(in the rows, 128 means zero)
Each row of numbers stands for one node and depends on some of the facts below. Use the named rows to name the rest.

Some facts about the nodes:
Ξ: belongs to class; γ: refers to; ω: is directly part of; ε: points at
(1163) (Ξ f) (ω (142))
(9) (Ξ f) (γ (1317)) (ω (407)) (ε (1137))
(204) (Ξ a) (ω (810)) (ε (239))
(897) (Ξ a) (ω (748)) (ε (139))
(1409) (Ξ a) (γ (1208)) (ω (757)) (ε (159))
(603) (Ξ d) (ω (1012)) (ε (179))
(349) (Ξ a) (γ (369)) (ω (973)) (ε (472))
(320) (Ξ d) (γ (810)) (ω (1194)) (ε (1100))
(577) (Ξ b) (ω (1191))
(664) (Ξ b) (ω (407))
(1205) (Ξ c) (ω (973))
(1237) (Ξ c) (γ (176)) (ε (170))
(1049) (Ξ b) (ω (810)) (ε (320))
(1371) (Ξ a) (γ (1261)) (ω (286))
(498) (Ξ f) (γ (219), (149)) (ω (973)) (ε (729))
(836) (Ξ a) (ω (1191))
(579) (Ξ f) (ω (748)) (ε (103))
(367) (Ξ d)
(567) (Ξ c) (γ (1137), (1450)) (ω (946)) (ε (711))
(1071) (Ξ e) (ω (1004)) (ε (148))
(1325) (Ξ c) (ω (1004))
(687) (Ξ f) (ε (1392))
(1344) (Ξ a) (γ (1363)) (ω (946)) (ε (1357))
(620) (Ξ e) (ω (286))
(909) (Ξ f) (γ (142)) (ω (142))
(1137) (Ξ d) (γ (804)) (ω (1194)) (ε (1379))
(1493) (Ξ f) (ω (1191)) (ε (664))
(427) (Ξ e) (ω (1379))
(121) (Ξ f) (γ (1371)) (ω (1392)) (ε (939))
(1357) (Ξ e) (γ (757), (1151)) (ω (825)) (ε (9))
(1447) (Ξ e) (ω (1012))
(1246) (Ξ d) (ω (1450))
(1133) (Ξ a) (γ (239), (782)) (ω (1005)) (ε (686))
(1012) (Ξ a) (ε (1479))
(1019) (Ξ d) (ω (1407)) (ε (1194))
(148) (Ξ b) (ω (254)) (ε (349))
(1095) (Ξ b) (ω (239))
(1363) (Ξ a) (γ (204)) (ω (1191))
(243) (Ξ b) (γ (1261)) (ε (1133))
(139) (Ξ a) (ω (1005)) (ε (811))
(1024) (Ξ e) (ω (973)) (ε (603))
(810) (Ξ b) (γ (811), (407)) (ε (141))
(1112) (Ξ c)
(207) (Ξ d) (ω (1237))
(1434) (Ξ b) (ω (219)) (ε (108))
(1424) (Ξ a) (γ (407)) (ω (810))
(955) (Ξ b) (γ (9), (897), (1417)) (ω (243)) (ε (390))
(472) (Ξ c) (ε (1031))
(811) (Ξ e) (ω (1392)) (ε (1268))
(1118) (Ξ a) (γ (810)) (ω (946)) (ε (1005))
(254) (Ξ a) (γ (9), (286), (1424), (365))
(1136) (Ξ f) (ω (239)) (ε (1417))
(825) (Ξ b)
(179) (Ξ b) (ω (711)) (ε (1103))
(1261) (Ξ d) (γ (204)) (ω (238)) (ε (1049))
(1194) (Ξ a) (ε (955))
(1060) (Ξ a) (ω (103))
(576) (Ξ c) (ω (687))
(1432) (Ξ d) (ω (367)) (ε (238))
(25) (Ξ b) (ω (1005)) (ε (739))
(845) (Ξ a) (ω (1194))
(1201) (Ξ a) (ω (1450))
(660) (Ξ c) (ω (748)) (ε (742))
(108) (Ξ d) (γ (1097)) (ω (1112)) (ε (149))
(829) (Ξ e) (γ (757), (579)) (ω (186))
(403) (Ξ c) (ω (1194))
(1031) (Ξ c) (ω (757)) (ε (1237))
(239) (Ξ e) (γ (274))
(176) (Ξ a) (ω (825)) (ε (825))
(686) (Ξ d) (ω (142)) (ε (345))
(1450) (Ξ e) (γ (243), (1344)) (ε (204))
(514) (Ξ d)
(1379) (Ξ c) (γ (742)) (ε (1434))
(1100) (Ξ a) (γ (772)) (ω (973)) (ε (1344))
(219) (Ξ c)
(186) (Ξ b) (ε (403))
(1191) (Ξ a) (ε (1493))
(444) (Ξ d) (γ (1137)) (ω (1005))
(407) (Ξ d) (γ (1407))
(804) (Ξ c) (γ (286), (1049)) (ω (1379))
(1435) (Ξ c) (γ (243)) (ω (825))
(1151) (Ξ a) (γ (742)) (ω (243)) (ε (121))
(1208) (Ξ a) (γ (407)) (ω (186))
(724) (Ξ b) (ω (946))
(1004) (Ξ b) (γ (1014)) (ε (687))
(772) (Ξ c) (γ (579)) (ω (687)) (ε (1450))
(752) (Ξ a) (ω (973))
(1152) (Ξ d) (ω (254)) (ε (1097))
(1014) (Ξ e) (γ (159)) (ω (239))
(1167) (Ξ a) (ω (238))
(369) (Ξ b) (ω (973))
(496) (Ξ d) (ω (514))
(295) (Ξ a) (ω (825)) (ε (567))
(149) (Ξ a) (γ (219)) (ω (219))
(142) (Ξ a) (ε (1136))
(141) (Ξ d) (ω (142)) (ε (295))
(748) (Ξ b) (ε (1432))
(273) (Ξ b) (ω (514))
(946) (Ξ d) (γ (810))
(218) (Ξ b) (ω (514)) (ε (757))
(1417) (Ξ b) (γ (1268), (752)) (ω (711))
(973) (Ξ c) (γ (567))
(1268) (Ξ a) (γ (1237)) (ω (1379))
(1005) (Ξ a)
(1317) (Ξ d) (γ (1137), (1118), (403)) (ω (757))
(1165) (Ξ b) (ω (1407)) (ε (1004))
(1479) (Ξ e) (γ (1379)) (ω (219)) (ε (1014))
(1046) (Ξ e) (ω (239))
(238) (Ξ b) (ε (176))
(1097) (Ξ a) (γ (1371)) (ω (748)) (ε (1151))
(708) (Ξ b) (γ (1357)) (ω (514)) (ε (142))
(159) (Ξ c) (γ (274), (498)) (ω (186)) (ε (1113))
(1234) (Ξ d) (ω (1004))
(742) (Ξ b) (γ (1261), (738)) (ω (1194)) (ε (1019))
(729) (Ξ d) (ω (1450)) (ε (1165))
(782) (Ξ c) (ω (407)) (ε (1409))
(1392) (Ξ b) (γ (742), (369))
(390) (Ξ b) (γ (1261)) (ω (286))
(1350) (Ξ b) (γ (1357)) (ω (186)) (ε (25))
(345) (Ξ e) (ω (1450)) (ε (660))
(274) (Ξ a) (ω (407))
(1464) (Ξ d) (γ (686), (159)) (ω (973))
(51) (Ξ c) (γ (1371), (1261), (176)) (ω (973))
(103) (Ξ b) (γ (121), (180), (782), (772)) (ε (1071))
(739) (Ξ c) (ω (239)) (ε (738))
(1113) (Ξ d) (ω (1191)) (ε (810))
(1283) (Ξ c) (ω (103))
(365) (Ξ a) (γ (1344)) (ω (472))
(180) (Ξ c) (γ (1371), (149)) (ω (407))
(711) (Ξ d) (ε (1134))
(1103) (Ξ b) (ω (1407)) (ε (748))
(757) (Ξ b) (γ (219), (1450)) (ε (1012))
(1407) (Ξ b) (γ (1363))
(738) (Ξ a) (ω (748)) (ε (708))
(1134) (Ξ a) (ω (142))
(939) (Ξ a) (γ (286), (320), (804)) (ω (687)) (ε (243))
(286) (Ξ d) (γ (811), (1344))
(1430) (Ξ e) (ω (472))
(691) (Ξ a) (ω (243))
(170) (Ξ b) (ω (219)) (ε (752))

Some rows with their names:
[127 123 123 124 111 134 123 116 121 124 120 134 121 147 118 122 109 134
 124 144 120 137 131 123 112 132]: (829)
[140 142 148 150 126 125 157 144 133 136 140 116 132 142 145 137 163 119
 151  92 137 128 127 126 136 121]: (1191)
[128 126 123 124 120 136 130 123 118 128 121 133 127 135 116 122 112 131
 118 124 117 135 129 126 113 136]: (1447)
[132 141 131 120 120 121 117 129 130 119 131 134 133 117 129 132 119 127
 118 129 134 122 128 143 129 137]: (25)
[125 147 115 124 110 138 117 143 140 129 110 128 127  75 137 136 103 124
 130 156 132 125 119 128 151 135]: (939)
[148 106 147 142 134 137 145 132 141 158 143 121 130 121 142 138 148 119
 150  83 142 130 109 123 162 114]: (1194)
[107  70 120 115 152 137 100 106 118 108 130 146 134 159 145 117  93 151
 121 125 115 138 119 122 119 108]: (9)
[122 132 122 146 197 124 167 122 133 156 125 125 132 220 148 118 207 125
 148 133 131 139 149 109 153 118]: (973)
[125 139 121 124 119 127 132 131 135 123 123 118 128  64 130 128 115 127
 126 132 130 113 119 135 129 133]: (1201)
[124 142 122 124 123 125 128 132 133 122 122 118 129  70 125 126 117 127
 126 129 129 110 119 135 129 133]: (295)
[128 148 124 123 114 125 123 135 134 125 121 115 127  73 118 124 123 124
 129 133 127 106 121 133 123 133]: (1134)
[134 142 129 126 108 133 133 127 113 126 122 134 119 138  98 125 120 127
 114 126 118 138 136 124 105 139]: (1493)
[136 113 151 145 146 136 136 130 116 139 143 138 132 217 135 129 159 127
 142  77 120 148 131 113 122 109]: (687)
[132 148 123 129 100 125 132 139 137 126 129 118 120  42 121 128 124 127
 125 161 133 119 129 133 119 132]: (1363)
[119 127 117 126 126 136 142 127 123 125 119 120 121  89 117 123 115 131
 124 125 120 124 123 121 122 131]: (1283)
[130 124 123 124 116 136 128 122 117 128 121 133 128 127 115 122 110 132
 118 123 117 134 128 126 113 136]: (1046)
[114 115  93 126 179 118 154 117 133 146 111 117 123 150 123 113 154 126
 118 178 122 128 158 119 150 139]: (51)
[121 112 121 126 118 117 119 125 124 121 118 136 119 154 108 127 118 141
 121 128 125 130 139 129 113 118]: (108)
[131 140 132 120 118 119  99 129 134 123 130 133 128 128 124 130 124 127
 125 150 134 120 130 139 124 131]: (1417)
[120 125 117 122 115 124 125 128 132 126 122 118 127  58 128 132 124 128
 134 150 133 122 121 135 127 124]: (1424)
[127 130 127 124 119 113 115 132 132 115 122 136 131 121 119 131 120 135
 120 118 134 115 135 145 120 125]: (1434)

Name these rows:
No name comes twice in this set of rows, the named rows included.
[114 146  98 122 184 127 163 116 129 145 104 123 128 137 119 111 162 126
 117 159 124 124 148 122 147 143] => (1205)
[147 110 149 146 131 126 105 154 142 147 147 136 138 181 162 145 146 115
 141 117 134 143 136 126 165 113] => (243)
[130 151 137 118 127 123 117 122 125 113 143 127 138 117 135 129 128 119
 120 143 132 119 123 141 118 145] => (1049)
[143 111 132 117 112 133 108 119 140 143 134 138 123 104 118 135 109 125
 121 149 142 129 120 137 149 134] => (955)
[119 128 126 117 120 127 116 117 112 118 139 125 127 113 118 129 130 123
 126 155 123 139 125 128 102 132] => (320)
[138 158 134 123 104 120 120 134 129 123 129 131 127 113 114 134 125 122
 119 134 135 120 132 143 121 143] => (577)
[114 159 105 121 178 114 150 111 138 136 121 118 132 134 141 115 171 122
 125 189 134 116 147 132 146 147] => (1100)
[132 117 148 139 136 116 117 135 126 136 146 133 142 175 151 144 179 120
 155 107 140 143 129 135 131 101] => (810)
[139 113 148 146 131 133 126 127 122 138 137 133 130 222 139 128 157 130
 151  97 123 146 129 114 121 107] => (239)
[124 133 119 124 118 123 120 129 137 124 122 118 125  82 128 127 117 129
 132 149 132 114 120 132 127 129] => (1268)
[119 126 118 127 111 112 121 126 138 117 109 120 117 127 118 126 109 140
 134 132 135 107 127 134 127 123] => (149)

The same nodes again, as new rows of numbers:
Some nodes and their rows:
[141  98 123 110 114 188 116  80 155 131 124 142 163 124 142 120 151 152
 153 145 128 125 112 134 115 149 119 106 125 146 100]: (757)
[130 128 152 139 140 129 134 131 118 143 119 150 117 129 134 132 119 128
 122 140 124 127 141 134 118 127 135 127 124 110 117]: (691)
[123 116 152 124 128 136 114 132 143 134 107 147 135 122 112 145 123 148
 139 126 116 135 135 135 116 137 141 131 130 134  91]: (724)
[136 120 116 123 124 130 111 160 131 151 135 109 156 155  86 122 128 126
 143 135 127 122 139 110 132 128 123 120 123 110 124]: (345)
[137 110 136  99 113 160 114 100 151 138 116 151 163 120 150 145 151 151
 143 133 111 128 118 140 105 150 115 119 131 148 109]: (1392)
[111 119 152 139 134 130 125 128 128 133 113 146 133 123 135 132 128 137
 128 128 113 125 137 139 119 134 153 127 129 124 105]: (1246)
[150 111 122 109 110 161 119 105 127 142 139 123 189 143 137 127 159 156
 143 148 124 120 132 118 106 165  86 142 136 127 138]: (239)
[129 112 142 128 128 157 110 128 149 131 110 155 133 130 109 129 119 142
 151 141 120 131 130 135 134 134 147 126 119 141  94]: (708)
[138 138 131 131 137 139 136 137 126 146 123 149 121 139 127 121 117 117
 134 150 117 115 126 134 131 117 144 110 111 117 122]: (1151)
[164 106 107 110 117 156 132  90 133 155 131 151 147 146 135 124 165 141
 146 150 117 117 110 126 112 156  91 140 102 124 149]: (1379)
[121 114 152 119 129 139 114 130 140 135 106 147 136 124 116 147 121 147
 136 124 116 137 135 133 113 137 141 128 129 134  92]: (664)
[137 100 122 127 117 153 120  93 116 145 135 148 168 134 155 125 158 126
 137 135 126 123 126 133 114 151 107 113 126 127 137]: (687)
[130 125 150 136 139 132 135 127 112 143 120 150 121 126 136 134 120 131
 123 141 123 128 140 134 113 130 134 125 126 110 118]: (845)
[182 146 194 153 141  85 114 148 234 154 211 127  96 150 168 122 192  90
 151 124  97  90 158 156 198  95  48 170 135 150  99]: (51)
[130 129 134 136 141 137 131 111 130 165 111 167  99 138 124 120 128 151
 131 147 121  98 110 135 126 130 148 136  80 123 142]: (1344)
[142  96 125 107 111 170 110  97 149 131 126 163 163 122 142 121 142 138
 147 140 117 138 118 143 125 156 116 111 137 147 108]: (103)
[131 122 143 134 130 128 118 153 123 144 129 122 148 150  96 129 127 149
 137 137 122 123 151 115 126 148 114 156 128 116 120]: (620)
[150 126 145 157 133 167 128 134 118 138 122 135 131 149 111 135 122 131
 156 165 140 122 149 114 134 128 116 137 112 125 117]: (159)
[127 116 141 127 127 154 113 129 149 130 107 152 132 129 110 132 121 146
 148 139 120 132 130 133 132 133 149 125 119 140  94]: (1350)
[124 124 156 126 130 141 116 137 151 132 108 144 130 125 114 140 113 152
 138 137 112 130 133 135 123 134 147 137 130 136  89]: (1417)
[146 103 124 126 125 154 125  91 112 146 133 160 148 128 160 125 153 118
 134 138 128 126 122 138 114 142 108 103 121 121 137]: (1012)

Rows to name:
No name comes twice in this set of rows, the named rows included.
[145 135 147 151 133 170 120 136 119 148 121 138 130 149 108 133 118 139
 157 168 140 114 147 116 133 131 117 132 107 131 125] => (567)
[140 111 119 141 135 140 134 128 145 141 121 126 132 158  86 111 139 160
 147 151 119 113 125 111 136 147 127 170  96 113 128] => (1357)
[146 139 149 131 138 140 125 141 128 151 127 135 130 141 116 128 111 154
 134 155 127 116 141 121 123 133 117 145 117 117 127] => (804)
[146 124 120 124 129 133 118 149 121 154 131 126 139 145  98 125 119 121
 137 141 130 126 132 117 122 120 121 109 120 103 122] => (660)
[128 131 146 136 135 134 132 134 120 138 119 141 138 134 133 128 121 138
 130 148 119 121 140 131 122 137 137 134 126 114 123] => (909)
[130 149 150 124 135 135 133 138 118 157 115 160 120 132 141 136 117 138
 123 147 114 108 128 139 115 133 135 124 111 130 130] => (1363)
[120 104 149 125 128 144 107 133 141 137 115 164 130 125 107 125 115 138
 137 125 114 143 132 138 131 144 142 121 135 139  93] => (170)
[139 115 138 134 135 140 118 147 117 149 140 164 128 141 100  96 106 129
 127 150 125 137 142 130 139 152 110 135 139 120 125] => (1031)
[116 139 134 125 129 129 140 146 131 136 106 168 124 146 124 135 129 113
 139 141  86 116 123 144 137 135 158 128 108 150 114] => (1261)
[117 110 128 143 138 141 130 104 143 137 103 153 119 134 123 115 137 154
 143 140 116 111 112 134 130 132 168 141  92 122 117] => (1137)
[144 138 145 125 133 138 132 145 122 150 125 140 130 143 115 132 117 143
 135 154 119 118 141 120 121 140 115 146 122 119 124] => (1435)
[151 118 213 158 142  90  80 131 251 151 194 133  97 124 169 129 190 110
 149  87 111  97 155 166 191  91  77 146 137 163  73] => (369)
[148 101 114 114 117 157 125  90 115 151 133 151 159 128 162 129 155 115
 133 137 130 125 117 136 104 136 109  86 120 118 139] => (1194)
[161 130 201 168 149  96  92 130 227 156 219 168  86 126 185  74 167  89
 136 120 115  94 150 177 216 102  71 135 144 150 104] => (349)
[148 123 138 118 123 154 128  92 124 147 130 152 151 123 175 131 144 141
 134 149 123 117 120 140 104 143 110 114 124 120 137] => (254)

